Below is a small trained network, with its code and all its weights. Each question gives an input and a target symbol and asks what happens when units are switched off, that is, made to give their printed mean instead of their output.

import numpy as np


def w(rows, s, z=0):
    codes = np.array(rows[::2]) - 128.0
    scale = np.full(codes.shape[1], s)
    scale[-1] = z or s
    return codes * scale


def norm(h):
    return h / np.sqrt((h * h).mean(-1, keepdims=True) + 1e-5)


def f(y):
    return y / 2 * (1 + np.tanh(0.7978845608 * (y + 0.044715 * y**3)))


def softmax(a):
    e = np.exp(a - a.max(-1, keepdims=True))
    return e / e.sum(-1, keepdims=True)


def log_softmax(a):
    a = a - a.max(-1, keepdims=True)
    return a - np.log(np.exp(a).sum(-1, keepdims=True))


def net(x, mask):
    ids = ['ΓΞΠΨαβεζθλμστ'.index(c) for c in x.split()]
    T = len(ids)
    res = E[ids] + P[:T]
    r = norm(res)
    for j in range(2):
        rows = slice(3 * j, 3 * j + 3)
        q, k, v = (r @ M[0][rows].T for M in (Q, K, V))
        z = softmax(np.where(np.tri(T) > 0, q @ k.T / 3**0.5, -1e9)) @ v
        o = O[0][rows]
        res = res + np.where(mask[j], z, o[:, -1]) @ o[:, :-1]
    y = f(norm(res) @ A[0][:, :-1].T + A[0][:, -1])
    res = res + np.where(mask[2:26], y, B[0][:, -1]) @ B[0][:, :-1]
    return log_softmax(norm(res)[-1] @ U[:, :-1].T + U[:, -1])


Q, K, V, O, A, B = {}, {}, {}, {}, {}, {}
E = w([
[218,99,123],'Γ',
[127,202,184],'Ξ',
[108,154,204],'Π',
[106,154,134],'Ψ',
[176,138,108],'α',
[116,148,100],'β',
[174,132,105],'ε',
[226,156,89],'ζ',
[196,169,254],'θ',
[149,116,173],'λ',
[108,155,118],'μ',
[93,70,108],'σ',
[164,243,133],'τ',
],0.026)
P = w([
[204,42,254],'0',
[168,162,218],'1',
[159,176,208],'2',
[142,173,203],'3',
[125,160,199],'4',
[116,159,195],'5',
[104,152,191],'6',
[96,151,187],'7',
[89,150,185],'8',
[85,151,183],'9',
[82,149,180],'10',
],0.0059)
Q[0] = w([
[61,163,189],'h1',
[138,163,101],'h1',
[245,58,38],'h1',
[196,214,204],'h2',
[178,126,11],'h2',
[133,188,75],'h2',
],0.011)
K[0] = w([
[59,3,82],'h1',
[92,167,83],'h1',
[208,235,184],'h1',
[128,132,90],'h2',
[130,28,113],'h2',
[82,105,137],'h2',
],0.017)
V[0] = w([
[35,250,164],'h1',
[17,118,151],'h1',
[28,148,120],'h1',
[71,66,101],'h2',
[83,88,166],'h2',
[253,235,226],'h2',
],0.0059)
O[0] = w([
[176,49,70,111],'h1',
[151,254,175,133],'h1',
[60,131,172,120],'h1',
[140,167,84,68],'h2',
[88,170,59,108],'h2',
[133,179,131,255],'h2',
],0.007,0.0036)
A[0] = w([
[100,103,97,110],'n1',
[136,155,114,134],'n2',
[123,117,155,50],'n3',
[80,167,145,116],'n4',
[131,139,153,71],'n5',
[189,39,83,1],'n6',
[182,108,147,130],'n7',
[86,140,114,93],'n8',
[109,133,84,78],'n9',
[129,111,124,110],'n10',
[108,120,102,90],'n11',
[102,105,195,136],'n12',
[130,125,121,184],'n13',
[116,83,199,162],'n14',
[114,154,4,51],'n15',
[100,136,77,50],'n16',
[169,9,69,54],'n17',
[115,184,112,89],'n18',
[128,170,195,142],'n19',
[175,105,156,122],'n20',
[126,128,102,98],'n21',
[176,98,178,91],'n22',
[106,144,82,71],'n23',
[104,144,56,32],'n24',
],0.019,0.0043)
B[0] = w([
[214,146,130,135],'n1',
[141,15,127,162],'n2',
[100,135,101,124],'n3',
[144,113,72,220],'n4',
[153,160,104,135],'n5',
[94,254,179,197],'n6',
[94,57,189,191],'n7',
[163,123,175,154],'n8',
[83,150,198,134],'n9',
[107,123,180,121],'n10',
[139,172,128,123],'n11',
[140,166,39,211],'n12',
[129,98,195,146],'n13',
[83,174,100,222],'n14',
[80,173,188,204],'n15',
[108,132,161,138],'n16',
[223,150,217,214],'n17',
[165,56,133,200],'n18',
[165,122,86,254],'n19',
[39,22,128,183],'n20',
[117,127,122,123],'n21',
[79,79,92,192],'n22',
[73,85,184,143],'n23',
[68,161,183,151],'n24',
],0.0065,0.0066)
U = w([
[96,115,35,106],'Γ',
[105,177,114,237],'Ξ',
[197,200,156,192],'Π',
[25,132,225,58],'Ψ',
[157,98,179,90],'α',
[212,62,45,151],'β',
[227,154,128,2],'ε',
[162,121,180,57],'ζ',
[190,111,52,108],'θ',
[82,58,92,235],'λ',
[157,84,167,124],'μ',
[248,86,136,73],'σ',
[161,68,148,135],'τ',
],0.017,0.0065)

Each question gives the input, a string of symbols that net reads in full, and the target symbol t.
The units are the heads (3 rows each of Q, K, V and O) and the neurons (one row each of A and B). Each row of codes is followed by its name. A weight is (code - 128) times the scale printed after its matrix; where a second scale follows, it is the last column's (O, A, B and U).
mask holds one flag per unit, heads first, then neurons. A switched-off unit (its flag False) gives its mean, the last column of its rows in O or B, instead of its output. The means were averaged over made-up inputs and are rounded, as every weight is.
A unit's drop is (log p(t) with every unit on - log p(t) with that unit switched off) / (log p(t) with every unit on - log p(t) with every unit switched off).
The circuit of an input: a set's keep is (log p(t) with only the set's units on - log p(t) with every unit switched off) / (log p(t) with every unit on - log p(t) with every unit switched off). Starting from the 12 units with the biggest drops (on a tie, the unit counted first), units are removed one at a time, each time the one whose removal leaves the highest keep (on an exact tie, the one counted first), for as long as the keep stays at least 0.8.
circuit, biggest first: the units of the circuit, biggest drop first
unit that matters most: the unit with the biggest drop
k most important neurons: the k neurons with the biggest drops, biggest first
which heads matter: for each layer, one digit per head in row order, 1 if its drop is at least 0.15 and else 0, layers parted by /
drop of u: that unit's drop, to one decimal
input σ σ σ, target Ξ: which heads matter	10
input σ τ τ Ψ σ Γ σ μ, target Π: which heads matter	10
input β Π ζ σ λ, target Π: most important neuron	n19
input τ σ μ Ξ σ σ σ σ ζ τ Ψ, target Π: circuit, biggest first	n20, n22
input τ ζ ζ σ σ β, target Ψ: which heads matter	01
input β α μ β μ β β Γ β, target Ψ: which heads matter	00
input Γ λ λ, target λ: which heads matter	00
input μ σ σ, target Γ: which heads matter	10
input λ α τ β λ β μ σ λ β σ, target Γ: which heads matter	11
input β σ τ τ μ λ, target Π: which heads matter	11
input α μ α σ, target Π: which heads matter	00
input α σ ε μ Ψ Ψ Ψ τ β ζ Π, target Π: which heads matter	10
input Ξ β Π, target Ξ: drop of n19	0.2
input ε μ λ Π ε ζ Ξ σ, target Π: drop of n18	0.1
input β μ Π ε Π μ μ β μ, target β: unit that matters most	n4
input σ λ ζ λ, target Ξ: drop of h1	1.0
